Below are the code and all the weights of a small trained network. Each question names an input and a class and asks about switching units off, where a switched-off unit gives its printed mean instead of its output.

import numpy as np


def w(rows, s, z=0):
    codes = np.array(rows[::2]) - 128.0
    scale = np.full(codes.shape[1], s)
    scale[-1] = z or s
    return codes * scale


def f(y):
    return np.maximum(y, 0)


def log_softmax(a):
    a = a - a.max(-1, keepdims=True)
    return a - np.log(np.exp(a).sum(-1, keepdims=True))


def net(x, mask):
    res = np.array(x, float).reshape(1, 5) / 4 @ E
    y = f(res @ A[0][:, :-1].T + A[0][:, -1])
    res = res + np.where(mask, y, B[0][:, -1]) @ B[0][:, :-1]
    return log_softmax(res[-1] @ U[:, :-1].T + U[:, -1])


A, B = {}, {}
E = w([
[83,123,111,101,88,161,193,83,119,83,80],'x0',
[162,125,179,135,178,77,124,246,54,50,62],'x1',
[32,85,101,168,203,66,131,126,69,83,109],'x2',
[136,99,204,128,147,164,82,92,1,208,48],'x3',
[161,219,201,44,96,118,82,28,194,163,94],'x4',
],0.0093)
A[0] = w([
[181,171,184,92,95,137,133,134,129,86,70,158],'neuron 0',
[138,137,117,128,127,129,114,95,205,235,174,246],'neuron 1',
[94,104,102,160,136,129,122,89,130,143,151,148],'neuron 2',
[129,107,136,117,88,167,156,62,42,186,80,142],'neuron 3',
[119,134,84,125,120,121,156,171,226,36,159,178],'neuron 4',
[96,134,120,96,107,134,173,70,135,25,80,169],'neuron 5',
[160,166,138,92,92,145,130,83,223,163,136,169],'neuron 6',
[135,114,129,132,160,112,112,149,95,250,149,109],'neuron 7',
[132,140,144,109,93,154,139,75,154,96,100,19],'neuron 8',
[144,147,159,115,126,127,129,157,83,99,92,148],'neuron 9',
[110,98,114,148,149,122,134,199,37,116,129,253],'neuron 10',
],0.016,0.0038)
B[0] = w([
[129,110,251,101,195,157,84,120,131,183,97,197],'neuron 0',
[189,90,179,212,114,134,154,165,226,96,83,220],'neuron 1',
[93,166,101,45,116,105,90,154,61,152,136,169],'neuron 2',
[85,147,117,120,120,210,82,50,85,224,174,210],'neuron 3',
[106,109,81,215,76,201,102,92,114,72,141,250],'neuron 4',
[108,120,16,167,54,179,130,135,128,126,165,200],'neuron 5',
[192,111,175,134,152,87,188,163,210,225,110,235],'neuron 6',
[97,147,137,183,76,104,13,47,62,116,141,170],'neuron 7',
[174,129,67,153,99,99,206,141,149,151,122,173],'neuron 8',
[101,123,153,91,141,131,95,165,106,44,161,177],'neuron 9',
[177,110,174,142,138,152,141,171,197,5,103,226],'neuron 10',
],0.013,0.024)
U = w([
[87,188,127,127,121,1,128,124,84,114,87,96],'0',
[131,122,193,80,189,85,143,206,131,87,38,146],'1',
[115,78,107,215,65,196,132,164,124,41,134,171],'2',
[65,149,37,103,73,165,210,111,106,173,172,30],'3',
[167,112,157,168,90,160,169,104,185,212,88,166],'4',
[174,192,115,112,147,105,227,90,88,134,154,6],'5',
[73,164,177,96,127,172,87,57,60,193,136,189],'6',
],0.0083,0.0027)

Each question gives the input, the list of numbers given to net, and the class t.
The units are the neurons (one row each of A and B). Each row of codes is followed by its name. A weight is (code - 128) times the scale printed after its matrix; where a second scale follows, it is the last column's (A, B and U).
mask holds one flag per neuron, in row order. A switched-off neuron (its flag False) gives its mean, the last column of its row in B, instead of its output. The means were averaged over made-up inputs and are rounded, as every weight is.
A unit's drop is (log p(t) with every unit on - log p(t) with that unit switched off) / (log p(t) with every unit on - log p(t) with every unit switched off).
The circuit of an input: a set's keep is (log p(t) with only the set's units on - log p(t) with every unit switched off) / (log p(t) with every unit on - log p(t) with every unit switched off). Starting from all 11 units, units are removed one at a time, each time the one whose removal leaves the highest keep (on an exact tie, the one counted first), for as long as the keep stays at least 0.8.
circuit, biggest first: the units of the circuit, biggest drop first
unit that matters most: the unit with the biggest drop
k most important neurons: the k neurons with the biggest drops, biggest first
drop of u: that unit's drop, to one decimal
input [0,-6,-7,-7,-2], class 4: circuit, biggest first -> neuron 6
input [-5,4,-1,-1,1], class 1: 3 most important neurons -> neuron 4; neuron 5; neuron 3
input [-4,-6,6,-7,5], class 4: 2 most important neurons -> neuron 6; neuron 10
input [2,6,-1,4,-4], class 1: 2 most important neurons -> neuron 4; neuron 5
input [-3,6,-4,2,-3], class 1: 2 most important neurons -> neuron 4; neuron 5
input [-7,8,3,5,8], class 6: 2 most important neurons -> neuron 7; neuron 1
input [7,-2,2,-3,2], class 3: 2 most important neurons -> neuron 10; neuron 1
input [-7,6,0,3,8], class 6: 2 most important neurons -> neuron 10; neuron 7
input [-2,-1,1,3,3], class 6: 2 most important neurons -> neuron 10; neuron 6
input [1,-2,1,0,0], class 3: 3 most important neurons -> neuron 10; neuron 6; neuron 0
input [-2,3,1,-6,6], class 4: 2 most important neurons -> neuron 6; neuron 10
input [5,-6,-8,-5,-4], class 4: drop of neuron 6 -> 3.8
input [-4,6,-2,-8,7], class 4: drop of neuron 6 -> 0.4
input [-6,-2,-7,0,-4], class 4: unit that matters most -> neuron 4
input [4,-5,-4,-6,1], class 4: drop of neuron 6 -> 5.9
